Here is a tiny trained network, its code and every weight. The questions are about switching its units off for an input and a target symbol, where a switched-off unit gives its printed mean instead of its output.

import numpy as np


def w(rows, s, z=0):
    codes = np.array(rows[::2]) - 128.0
    scale = np.full(codes.shape[1], s)
    scale[-1] = z or s
    return codes * scale


def f(y):
    return y / 2 * (1 + np.tanh(0.7978845608 * (y + 0.044715 * y**3)))


def softmax(a):
    e = np.exp(a - a.max(-1, keepdims=True))
    return e / e.sum(-1, keepdims=True)


def log_softmax(a):
    a = a - a.max(-1, keepdims=True)
    return a - np.log(np.exp(a).sum(-1, keepdims=True))


def net(x, mask):
    ids = ['βεζηλξπφ'.index(c) for c in x.split()]
    T = len(ids)
    res = E[ids] + P[:T]
    r = res
    for j in range(2):
        rows = slice(2 * j, 2 * j + 2)
        q, k, v = (r @ M[0][rows].T for M in (Q, K, V))
        z = softmax(np.where(np.tri(T) > 0, q @ k.T / 2**0.5, -1e9)) @ v
        o = O[0][rows]
        res = res + np.where(mask[j], z, o[:, -1]) @ o[:, :-1]
    y = f(res @ A[0][:, :-1].T + A[0][:, -1])
    res = res + np.where(mask[2:6], y, B[0][:, -1]) @ B[0][:, :-1]
    return log_softmax(res[-1] @ U[:, :-1].T + U[:, -1])


Q, K, V, O, A, B = {}, {}, {}, {}, {}, {}
E = w([
[134,110,128,63,192],'β',
[132,82,121,175,138],'ε',
[180,70,127,96,133],'ζ',
[147,184,123,49,166],'η',
[167,98,112,253,78],'λ',
[78,199,106,244,134],'ξ',
[143,214,112,157,121],'π',
[227,93,136,85,82],'φ',
],0.015)
P = w([
[110,116,7,143,89],'0',
[135,155,129,138,145],'1',
[92,138,192,116,99],'2',
[94,60,79,126,221],'3',
[159,160,191,154,158],'4',
[90,149,238,109,89],'5',
[89,50,89,124,241],'6',
[150,146,231,165,151],'7',
[112,185,162,122,60],'8',
[92,62,63,153,206],'9',
[153,176,115,179,86],'10',
],0.014)
Q[0] = w([
[199,150,156,170,184],'H0',
[125,144,253,127,114],'H0',
[125,97,72,128,180],'H1',
[154,122,84,133,144],'H1',
],0.017)
K[0] = w([
[123,156,164,135,31],'H0',
[156,138,250,147,164],'H0',
[135,138,69,91,111],'H1',
[167,136,47,147,77],'H1',
],0.016)
V[0] = w([
[176,62,126,20,111],'H0',
[104,73,93,147,156],'H0',
[129,173,118,92,53],'H1',
[252,112,106,172,52],'H1',
],0.011)
O[0] = w([
[208,46,101,86,51,131],'H0',
[35,71,178,36,123,157],'H0',
[180,165,106,131,213,101],'H1',
[177,136,251,168,135,252],'H1',
],0.014,0.0039)
A[0] = w([
[146,75,86,173,188,143],'N0',
[175,149,199,136,242,2],'N1',
[236,167,160,147,100,30],'N2',
[2,65,102,177,126,232],'N3',
],0.0074,0.0057)
B[0] = w([
[212,222,55,108,170,165],'N0',
[89,63,31,205,177,210],'N1',
[16,131,2,231,108,206],'N2',
[98,173,126,50,68,255],'N3',
],0.0089,0.0071)
U = w([
[64,77,33,86,144,90],'β',
[2,46,186,119,133,148],'ε',
[190,56,220,155,149,216],'ζ',
[222,189,116,102,191,203],'η',
[53,58,198,222,163,2],'λ',
[33,134,93,145,173,58],'ξ',
[144,163,120,180,214,151],'π',
[96,65,75,204,135,123],'φ',
],0.0068,0.0057)

Each question gives the input, a string of symbols that net reads in full, and the target symbol t.
The units are the heads (2 rows each of Q, K, V and O) and the neurons (one row each of A and B). Each row of codes is followed by its name. A weight is (code - 128) times the scale printed after its matrix; where a second scale follows, it is the last column's (O, A, B and U).
mask holds one flag per unit, heads first, then neurons. A switched-off unit (its flag False) gives its mean, the last column of its rows in O or B, instead of its output. The means were averaged over made-up inputs and are rounded, as every weight is.
A unit's drop is (log p(t) with every unit on - log p(t) with that unit switched off) / (log p(t) with every unit on - log p(t) with every unit switched off).
The circuit of an input: a set's keep is (log p(t) with only the set's units on - log p(t) with every unit switched off) / (log p(t) with every unit on - log p(t) with every unit switched off). Starting from all 6 units, units are removed one at a time, each time the one whose removal leaves the highest keep (on an exact tie, the one counted first), for as long as the keep stays at least 0.8.
circuit, biggest first: the units of the circuit, biggest drop first
most important unit: the unit with the biggest drop
k most important neurons: the k neurons with the biggest drops, biggest first
heads that matter: for each layer, one digit per head in row order, 1 if its drop is at least 0.15 and else 0, layers parted by /
input ε ε φ π, target ε: most important unit => H0
input β η φ ζ ε, target φ: 2 most important neurons => N2; N3
input β ζ ζ ε, target β: circuit, biggest first => H1; H0
input ξ φ ξ ε φ β ζ β ε ε, target ξ: circuit, biggest first => H0; N3
input ε φ ζ ζ ε ε ε β ζ ζ ε, target ζ: heads that matter => 00
input π λ ξ ε ε φ π, target π: heads that matter => 11
input η ε β ε ε ζ φ η π π, target η: circuit, biggest first => H1; N0; N2
input ε β ε ε β, target ε: circuit, biggest first => H1; N0
input π ε ξ ε ε ε ε, target π: 3 most important neurons => N0; N1; N2
input ε ε ε β ε ξ ξ η, target ξ: circuit, biggest first => H0; H1
input ε ε φ β ζ, target φ: circuit, biggest first => N2; H0
input ξ ζ β ε ε ξ ε φ, target φ: circuit, biggest first => H0; N2
input β ε φ, target φ: circuit, biggest first => N2; H0
input φ ε ε ζ ε ζ ζ, target φ: circuit, biggest first => H1; N2; N1; H0
input λ β ζ φ π ε π ε ζ ε, target λ: circuit, biggest first => H1; H0
input β ζ ξ, target ξ: circuit, biggest first => H0; H1
input ε ε ε φ π ε ζ ξ, target ξ: 2 most important neurons => N3; N1
input λ ζ η, target η: most important neuron => N1
input ζ ε φ ε β ε β ζ ξ λ, target ζ: circuit, biggest first => H0; H1
input π ξ ε φ β β ε ε ε ξ, target π: 2 most important neurons => N0; N2
input η ε φ ε, target η: most important unit => N0
input π ε ζ ε β ζ ζ, target π: 2 most important neurons => N1; N0
input β ζ ζ ε ζ ε β, target β: 2 most important neurons => N0; N3
input π ζ π φ ζ φ φ, target π: 2 most important neurons => N1; N0
